Each row has a class, written as a number after it.
[  20 -305 -643  442  324 -147  -19 -182  -59  208  -18  174  423  330
 -152  223  124  -26 -371  112 -300  354   23  -53  264  -51  178  162
  255  260   28 -146  -91  -77]  8
[  99   94  137  260    5   87  204  126 -100  292 -533   20   90  146
  109 -223   87  210  -90   90   34 -100 -317   67  202  214 -112  108
 -224  314   13  256  205  -80]  3
[ 193  130  208  222   43   69  279  148  -57  371 -490  104   59  114
  177 -278  110  266 -178   19   -3 -156 -352  195  147  211  -49   23
 -328  349  -67  173  147  -39]  5
[ 252  195  206  486 -602  126   24  338  -34  489  306   -4  373  115
  435 -185    6  817 -321  189  104 -253  -56  -54  263  106   69 -184
   54  825 -370   80  221  -67]  8
[ 149  223  281  360 -626   19   84   55   11  384   33   56   16  -39
  318 -396   44  698 -317  163  134 -308 -228 -146  226   -6    0 -258
   34  708 -281  101  273  -48]  1
[ 133   -3 -203  308  394 -102   83  -23  110  147  -61  190  291  267
    3  161   97  -18 -196   31  -62  227 -186  126   79  156  250  -61
  144  312  -76  -15  -19  -69]  5
[ 218  109  233  188  114   32  291  107  -39  308 -399  141   83  137
  109 -257   81  227 -140  -18   44 -117 -317  159  177  210   30   68
 -224  310 -105  188  150   -9]  0
[ 156  159  240  127   70    0  281    5  -23  213 -523  104  -58   83
   28 -275   66  143 -115   -4   78 -185 -351  197  185  181  -27   16
 -232  251   29  217  270   18]  1
[  24 -181 -420  227  300   14   44 -120   51  165  -73  196  273  177
 -120  122   48  -51 -239  123 -153  285  -37  -73  146   51  182  139
  161  163  -30  -21 -103  -63]  5
[ -74 -320 -572  320  387 -148   -3 -341  -14   38 -150  151  247  262
 -274  194   77 -184 -248  145 -276  287   16  -38  150  -47  151  135
  172  122   54 -101  -94  -11]  3
[ -15 -337 -665  444  308 -122  -86 -208  -39  191   52  133  449  373
 -155  256  114  -46 -311  152 -322  315  102  -83  195  -84  154  142
  208  208   50 -222 -193  -57]  4
[ 210  252  292  406 -520  213    7  369   -3  502  351   11  350   86
  497 -215   64  858 -272  162  119 -240  -78  -37  225  120  106 -193
   40  829 -394   79  128  -66]  0
[  38  277  441  233 -575  179  -78  127   49  360  149   92   47 -150
  333 -303  188  612 -159  140  180 -296 -192 -138  123  131  162 -302
   73  803 -340  132  125  -23]  1
[ -36 -317 -589  361  286  -35  -34 -104  -51  238  -18  161  486  293
  -75  248   64    0 -267  114 -303  319   52  -90  155  -23  203  169
  155  283  -46 -148 -143   -4]  5
[  76  227  347  285 -617  177  -83  164   29  413  161   96   91 -186
  298 -229  135  620 -214  176  144 -224 -211 -135  172  121  113 -227
  107  787 -326  163  155  -33]  5
[   0 -174 -393  200  286   55   14  -47   51  195    3  184  346  195
   -7  192   61   31 -215  102 -146  292  -29  -52  112   42  215  134
  164  233  -52  -95 -129  -58]  0
[ 232  132  176   31  153  225  195  -93   48  174 -462   74  -55  113
  -50 -232   35  130   26   36  155 -123 -256   13  306  127 -178  188
 -130  -56   47  288  208  -22]  0
[ 317  132   66  117  102  237  136 -105   61  223 -391   52   24  135
  -87 -200   -6   80   19   66  123 -101 -182  -35  302   71 -227  148
  -97  -58   60  208  184  -25]  3
[ 133   79  -99  200  377   -6  100  -61  119  143 -116  225  196  202
  -59  105  136  -51 -117  -16   -8  175 -197  155   66  163  306  -87
  100  323  -37   -2  -73  -20]  1
[  35 -309 -722  509  330  -69  -28 -148  -73  253  -59  129  487  308
  -98  269   90  -55 -337  197 -372  363   69  -50  192  -77  142  146
  157  273  -14 -192 -199  -70]  7
[  14 -189 -440  258  295  -73   43 -167   52  114  -79  219  336  161
 -120  130   21  -15 -262  119 -142  356  -67  -53  141    0  203  129
  245  191   10  -42  -10  -56]  2
[  54  284  438  194 -580  211 -117  178   64  360  241   79   24 -179
  319 -230  196  572 -138  124  216 -310 -170 -130  128  164  176 -289
   74  759 -318  144  108  -13]  5
[ 189  292  288  271 -545   41   59  198  -23  451  252  129  252   -7
  345 -300   96  749 -209   42  161 -183 -128 -161  206  152  248 -282
  126  785 -370  143  210  -49]  3
[  27 -317 -677  434  336 -203  -14 -313  -34  133 -111  161  414  323
 -233  235   82 -118 -290  129 -268  339   48  -90  232  -81  184  128
  253  208   65 -141  -54  -40]  8
[  24  211  444  -82  235   30  346  -52   -3  104 -740  184 -148   77
   44 -401  186  144    0 -125  134 -172 -468  156  125  319   43   -8
 -334  241   -4  407  228   18]  9
[  30  129  289   42  214   39  309  -87  -44  142 -703  151 -111   70
  -20 -337  149  127  -59  -14   42 -111 -425  111  189  225  -28   97
 -279  195   17  327  182   -4]  7
[  71   90  304    1  185   11  308  -87  -57  133 -650  107 -159  111
  -51 -343  157  115  -60  -28   88 -186 -405   86  224  230  -98  107
 -303   95   25  324  197  -26]  6
[ 222  154  139  189   59   31  291  -20    0  253 -587  116    6   54
   72 -249   33  166 -128   14   70 -132 -349  191  162  173  -48    4
 -224  279   41  219  274    9]  0
[ 255  105  114   80  194  247  116  -98   77  185 -422   80   -7  133
  -83 -184   24   69   48   58  121  -86 -213  -21  309   77 -182  184
  -92  -60   45  211  175  -19]  5
[ 100  152  206  164  122   47  292   32  -29  208 -546   86  -12  107
   99 -257   85  225 -147   18   37 -156 -393  187  161  210  -22   21
 -245  313    4  241  244  -12]  2
[ 180 -219 -693  500  214 -347    5 -292   12  150 -148  228  397  182
 -234  230   56 -104 -352  122 -163  498  -28   54  238  -81   88  133
  274  173  173  -66  107 -131]  9
[ 278  234  173  364 -660   62   41  215  -25  502  218  123  323  -62
  365 -228   49  772 -286  127  151 -124  -99 -191  242  107  160 -237
  152  815 -394  145  232 -105]  9
[ 154 -187 -534  323  352   24   32  -71   38  201   18  195  385  219
 -141  202    2  -37 -259  163 -165  378   50 -117  213   -7  141  172
  240  107  -60  -82 -139  -90]  7
[ 273  127  144   73  166  164  191 -103   38  192 -469   78    2  158
  -71 -237   34  113   38   25  150 -115 -237    4  301  110 -169  162
 -138  -57   39  259  216  -22]  2
[  98 -320 -684  484  269  -47   10 -131  -54  304  -55  169  507  339
  -46  240   46   35 -416  166 -358  362   21  -23  236 -100  103  198
  164  286  -18 -199 -113  -89]  3
[ -52 -280 -561  331  424 -157   14 -328  -23   72 -117  182  316  287
 -251  195  133 -179 -259   97 -294  285    2  -83  160  -18  243  118
  191  183   51  -99 -166  -13]  10
[ 150 -244 -703  407  254 -308    3 -262  -32  104  -85  223  383  159
 -318  270   16 -145 -247  124 -142  528   49  -38  246  -79  101  174
  290   78  136  -48   44 -110]  8
[  72  126  236  170  110    8  269   24  -35  229 -498  133  -29   89
   59 -280  147  184 -134   15   14 -141 -377  136  134  228   29   39
 -266  305  -13  210  152  -19]  4
[ 130   -7 -188  315  387  -46  111   64   72  238  -89  193  304  269
  100  107  138   37 -231   35 -105  210 -210  146   71  166  261  -58
   66  399 -140  -42  -74  -99]  5
[  44 -198 -475  292  370   19   -9  -97   50  155   15  186  332  235
 -130  192   52  -45 -241  152 -169  335   31  -87  179   22  170  145
  244  158  -62  -86 -132  -64]  7
[   7   91  176  188   75   99  197   -4  -40  164 -615   29  -89   98
   56 -250  128   90  -82  114   20 -179 -350   43  145  226 -107   55
 -241  262   51  257  150  -73]  10
[ 142  102  290   25  111   -6  245  -83   51  123 -544  161 -175   49
  -55 -251   75   72 -109  -31  142 -206 -385  181  203  231    5   25
 -173  194   14  253  309   25]  6
[ 317  121  115  102  132  265  126  -33   41  221 -290   57   99  202
  -65 -154   11  164   40   38  136  -84 -166  -69  343   72 -206  223
  -65  -77   40  192  166  -14]  9
[ -33  262  444  207 -603  137  -62   61   58  313   25   94   -9 -156
  290 -295  165  595 -151  138  180 -325 -257  -70  121  152  191 -313
   65  833 -256  181  221   19]  4
[ 231  297  243  319 -528  -39   80   93    1  349  130  126  249  -67
  286 -308   35  715 -218   78  172 -142 -170 -133  208  107  207 -330
  182  748 -291  176  300  -53]  6
[ 207  157  231  -53  179   85  205 -206   72   81 -456   93 -134  158
 -154 -270   49   43   61  -46  193 -196 -295   10  292  146 -119  132
  -95 -111  111  272  274   33]  6
[ 155 -274 -645  468  221 -348  -19 -245  -16  132  -52  232  429  200
 -240  196   44  -34 -337  120 -150  530   26  -10  259  -90   52  164
  294  134  118  -71   67 -151]  10
[  26 -280 -599  401  311 -120   17 -176  -39  198  -46  162  420  301
 -111  214   67  -58 -325  128 -279  294    8  -78  196  -32  183  140
  182  249  -18 -122  -92  -43]  2
[ -44 -242 -533  314  373 -197   25 -361   -1   28 -161  147  229  265
 -273  182   97 -204 -230  103 -208  237  -34   -7  161  -20  209   70
  183  163  102  -68  -49    1]  2
[ -90 -258 -563  361  408 -201  -27 -300  -32   51  -63  170  381  296
 -224  200  133 -108 -223   69 -243  331   17  -71  153  -27  296   85
  271  236   90 -116  -83    2]  2
[ 219  270  231  356 -583   42   15  238  -40  502  292  109  345  -21
  384 -272   81  811 -262  110  115 -145 -102 -187  240   92  211 -285
  184  832 -398  103  169  -73]  7
[ 133  115  209  141   45  -16  294  -28  -41  229 -561   90  -64  110
   33 -270   76  155 -119   -7   62 -234 -369  131  180  187   -8   45
 -263  236   37  226  260   38]  5
[  45   91  297  165   82  101  215  108  -70  201 -448   37  -40  150
   55 -254  127  143  -71   73   51 -191 -310   16  167  265  -63  108
 -254  275  -57  245   99  -71]  3
[  24  -52 -151  236  400 -112   78  -74   95   99 -135  220  214  241
  -44  102  139  -44 -186   19  -66  217 -197  117   53  170  265  -48
  113  319  -79    7  -58  -61]  1
[  80  -19 -180  211  398 -126  126 -104  114  116 -126  245  208  218
  -22   60   96  -22 -180    6  -50  211 -186  121   57  165  294  -72
  135  303  -89   21  -11  -35]  0
[  22  134  343  -13  252  -14  310 -114  -41   94 -668  103 -114  142
  -34 -348  174  140  -18  -76   87 -188 -413  122  175  247  -13   85
 -279  143   46  347  203    6]  5
[ -15  185  397  -25  166  -19  352 -109  -42  124 -714  127 -124  137
   19 -447  173  207  -47  -83   77 -211 -463  130  163  243  -12   63
 -314  215   82  350  248   26]  9
[  29  134  307    0  156 -112  359 -194  -20  101 -899  193 -134   72
  -18 -424  145  135  -78  -91  103 -143 -487  180  171  252    4    6
 -301  254   90  418  357   12]  9
[ 231  207  195  474 -640  208  -14  426  -32  565  376    9  403   72
  491 -177   29  865 -336  212   92 -220  -39 -116  267  123   81 -138
   81  877 -430   79  167  -99]  8
[   0   87  233   62  164   41  276   -1  -73  182 -675   94  -48  132
   59 -283  178  194 -105  -28   50 -157 -416  124  202  265  -39  133
 -296  255   47  318  221  -31]  6
[ 212  139  211   17  144  181  180 -170   65  130 -491   90 -106   87
 -145 -258   43   66   39   22  155 -118 -259    2  283  128 -169  148
 -111  -78   70  296  227   -7]  3
[ 240  232  221  445 -553  260  -28  514  -35  569  460   22  434  130
  541  -91   49  870 -314  175   93 -227  -36  -72  249  183  143 -146
   77  897 -487   70   90  -76]  7
[ 164 -225 -623  489  184 -269   14 -221  -48  161  -43  168  401  184
 -224  219   56  -34 -309  135 -154  490    1   15  252  -73   12  216
  230  125  146  -50    8 -154]  0
[ 100 -228 -571  403  242 -319  -17 -258  -14  110 -111  233  291  120
 -286  197  108 -145 -260  117 -132  481   -7   18  205  -37   98  131
  213  124  110  -34   10 -135]  4
[  49   71  200  222  149   90  142   81  -31  179 -493    6   68  169
   54 -166  108  124  -28   95   49 -151 -286   21  174  235  -66  107
 -176  281  -16  236  151  -57]  10
[ -18 -112 -360  223  291   29    3  -25   97  184    5  225  339  146
  -15  101   76   58 -247  111 -153  348  -48  -43   67   72  223   58
  211  247  -53  -44 -114  -69]  9
[ 139  101  140  209   53  121  210   84  -74  284 -501   30   73  135
   60 -202   93  166  -77   91   38  -91 -284   39  225  194 -127  131
 -214  214   -5  242  133  -72]  7
[ 195 -314 -775  510  277 -332  -52 -246  -37  138   64  188  481  222
 -298  263   22  -95 -324  153 -192  585  126  -42  256 -145   37  190
  340   30  117 -148    0 -160]  3
[ 274  103  134   39  220  174  155 -180   84  145 -451  136  -34  107
 -134 -233   24   55   33    8  140  -69 -232  -31  310   88 -141  171
  -36  -99   75  245  189   -6]  0
[  12  174  410  -56  213   22  326  -98    8   73 -718  166 -191   78
    5 -386  158  121  -70  -88  111 -191 -458  178  148  300    5   30
 -308  218   31  405  234   -2]  3
[  33  119  296    6  224  -34  359 -203  -44   52 -782  132 -179  108
  -77 -373  119   43  -31  -42   57 -218 -443  121  166  223  -17   84
 -327  158   50  357  221   19]  1
[  55  305  472  144 -536  150  -49   62   70  322  126  119  -38 -179
  268 -350  176  538 -106  108  214 -337 -212 -127  117  137  206 -356
   57  729 -315  168  131   14]  2
